Here is a tiny trained network, its code and every weight. The questions are about switching its units off for an input and a target symbol, where a switched-off unit gives its printed mean instead of its output.

import numpy as np


def w(rows, s, z=0):
    codes = np.array(rows[::2]) - 128.0
    scale = np.full(codes.shape[1], s)
    scale[-1] = z or s
    return codes * scale


def f(y):
    return y / 2 * (1 + np.tanh(0.7978845608 * (y + 0.044715 * y**3)))


def softmax(a):
    e = np.exp(a - a.max(-1, keepdims=True))
    return e / e.sum(-1, keepdims=True)


def log_softmax(a):
    a = a - a.max(-1, keepdims=True)
    return a - np.log(np.exp(a).sum(-1, keepdims=True))


def net(x, mask):
    ids = ['ΦΨαβγεζλξπστ'.index(c) for c in x.split()]
    T = len(ids)
    res = E[ids] + P[:T]
    r = res
    for j in range(3):
        rows = slice(4 * j, 4 * j + 4)
        q, k, v = (r @ M[0][rows].T for M in (Q, K, V))
        z = softmax(np.where(np.tri(T) > 0, q @ k.T / 4**0.5, -1e9)) @ v
        o = O[0][rows]
        res = res + np.where(mask[j], z, o[:, -1]) @ o[:, :-1]
    y = f(res @ A[0][:, :-1].T + A[0][:, -1])
    res = res + np.where(mask[3:19], y, B[0][:, -1]) @ B[0][:, :-1]
    return log_softmax(res[-1] @ U[:, :-1].T + U[:, -1])


Q, K, V, O, A, B = {}, {}, {}, {}, {}, {}
E = w([
[181,126,145],'Φ',
[154,99,136],'Ψ',
[159,40,69],'α',
[186,183,146],'β',
[206,144,67],'γ',
[165,88,112],'ε',
[137,124,224],'ζ',
[175,112,97],'λ',
[115,79,229],'ξ',
[148,167,244],'π',
[190,95,42],'σ',
[124,30,145],'τ',
],0.011)
P = w([
[1,188,81],'0',
[94,145,113],'1',
[126,128,128],'2',
[150,114,137],'3',
[171,104,147],'4',
[188,97,154],'5',
[202,88,159],'6',
[217,80,166],'7',
[231,73,170],'8',
[239,64,176],'9',
],0.0097)
Q[0] = w([
[166,132,74],'h0',
[169,103,134],'h0',
[177,125,65],'h0',
[157,144,67],'h0',
[51,192,111],'h1',
[19,171,89],'h1',
[54,172,118],'h1',
[197,131,116],'h1',
[66,184,158],'h2',
[252,143,139],'h2',
[20,190,54],'h2',
[52,185,51],'h2',
],0.014)
K[0] = w([
[163,217,165],'h0',
[197,139,177],'h0',
[173,220,163],'h0',
[139,196,136],'h0',
[12,128,106],'h1',
[17,140,126],'h1',
[19,127,117],'h1',
[185,136,104],'h1',
[49,133,44],'h2',
[186,51,180],'h2',
[10,167,103],'h2',
[13,158,119],'h2',
],0.011)
V[0] = w([
[98,143,140],'h0',
[138,147,96],'h0',
[152,154,114],'h0',
[93,92,143],'h0',
[113,146,158],'h1',
[99,84,38],'h1',
[159,135,141],'h1',
[110,84,40],'h1',
[77,114,202],'h2',
[78,45,165],'h2',
[125,30,53],'h2',
[178,83,10],'h2',
],0.011)
O[0] = w([
[162,134,157,94],'h0',
[156,122,84,120],'h0',
[134,137,82,155],'h0',
[128,119,161,85],'h0',
[141,155,96,81],'h1',
[198,109,202,4],'h1',
[70,109,117,241],'h1',
[166,107,170,44],'h1',
[251,131,106,77],'h2',
[230,226,84,140],'h2',
[97,254,126,180],'h2',
[33,183,146,214],'h2',
],0.0089,0.002)
A[0] = w([
[77,188,3,220],'n0',
[79,86,167,220],'n1',
[116,178,34,209],'n2',
[194,238,94,188],'n3',
[204,92,33,115],'n4',
[190,247,136,249],'n5',
[217,92,40,115],'n6',
[197,253,89,212],'n7',
[95,120,83,169],'n8',
[116,111,87,172],'n9',
[211,101,1,189],'n10',
[15,199,254,200],'n11',
[76,20,149,233],'n12',
[96,76,97,185],'n13',
[69,26,144,253],'n14',
[113,88,85,203],'n15',
],0.0093,0.005)
B[0] = w([
[121,131,209,207],'n0',
[77,119,124,202],'n1',
[140,120,178,185],'n2',
[143,123,180,195],'n3',
[136,103,87,168],'n4',
[140,155,161,237],'n5',
[137,100,78,174],'n6',
[151,129,193,214],'n7',
[111,115,160,156],'n8',
[129,111,143,157],'n9',
[171,59,92,217],'n10',
[65,197,11,224],'n11',
[63,83,139,240],'n12',
[121,101,146,178],'n13',
[31,70,151,253],'n14',
[130,93,150,186],'n15',
],0.012,0.0052)
U = w([
[128,120,116,52],'Φ',
[140,131,134,149],'Ψ',
[124,232,117,160],'α',
[97,63,191,159],'β',
[68,133,64,49],'γ',
[124,153,130,255],'ε',
[166,103,65,154],'ζ',
[109,146,101,124],'λ',
[213,94,120,81],'ξ',
[141,83,14,43],'π',
[107,176,2,130],'σ',
[178,151,219,98],'τ',
],0.0097,0.0056)

Each question gives the input, a string of symbols that net reads in full, and the target symbol t.
The units are the heads (4 rows each of Q, K, V and O) and the neurons (one row each of A and B). Each row of codes is followed by its name. A weight is (code - 128) times the scale printed after its matrix; where a second scale follows, it is the last column's (O, A, B and U).
mask holds one flag per unit, heads first, then neurons. A switched-off unit (its flag False) gives its mean, the last column of its rows in O or B, instead of its output. The means were averaged over made-up inputs and are rounded, as every weight is.
A unit's drop is (log p(t) with every unit on - log p(t) with that unit switched off) / (log p(t) with every unit on - log p(t) with every unit switched off).
The circuit of an input: a set's keep is (log p(t) with only the set's units on - log p(t) with every unit switched off) / (log p(t) with every unit on - log p(t) with every unit switched off). Starting from the 12 units with the biggest drops (on a tie, the unit counted first), units are removed one at a time, each time the one whose removal leaves the highest keep (on an exact tie, the one counted first), for as long as the keep stays at least 0.8.
units of the circuit, in order: the units of the circuit, biggest drop first
most important unit: the unit with the biggest drop
top k neurons: the k neurons with the biggest drops, biggest first
which heads matter: for each layer, one digit per head in row order, 1 if its drop is at least 0.15 and else 0, layers parted by /
drop when u is switched off: that unit's drop, to one decimal
input τ ε α ζ α γ, target α: which heads matter : 001
input γ σ ξ, target σ: units of the circuit, in order : n11; h2
input τ π β β σ σ σ, target σ: units of the circuit, in order : h2; n11
input β α α γ σ, target γ: units of the circuit, in order : h2; n11; n0
input β α α α γ τ, target γ: units of the circuit, in order : h2; n11
input λ π β β γ σ, target γ: units of the circuit, in order : h2; n11; n14
input τ τ λ α ζ Ψ τ ξ, target τ: units of the circuit, in order : h2; n7
input ξ τ α τ β β β γ, target β: units of the circuit, in order : h2; n14
input ε π τ π τ β α τ α, target τ: units of the circuit, in order : h2; n7; n0
input ξ γ ε, target γ: units of the circuit, in order : h2; n11
input σ γ ζ τ β β ξ τ, target ξ: units of the circuit, in order : h2; n10; n14
input β τ α σ, target α: which heads matter : 011
input β β β β λ ξ γ, target ξ: most important unit : n10
input ξ β β γ π β β, target β: top 3 neurons : n11; n14; n12
input α β γ τ λ, target τ: which heads matter : 101
input ζ σ α, target σ: top 2 neurons : n11; n0
input τ ξ Ψ β β β ε β α ζ, target α: drop when h2 is switched off : 0.6
input τ τ α ξ τ ε, target τ: drop when h1 is switched off : -0.1
input τ π α Ψ σ α, target σ: drop when h2 is switched off : 1.7
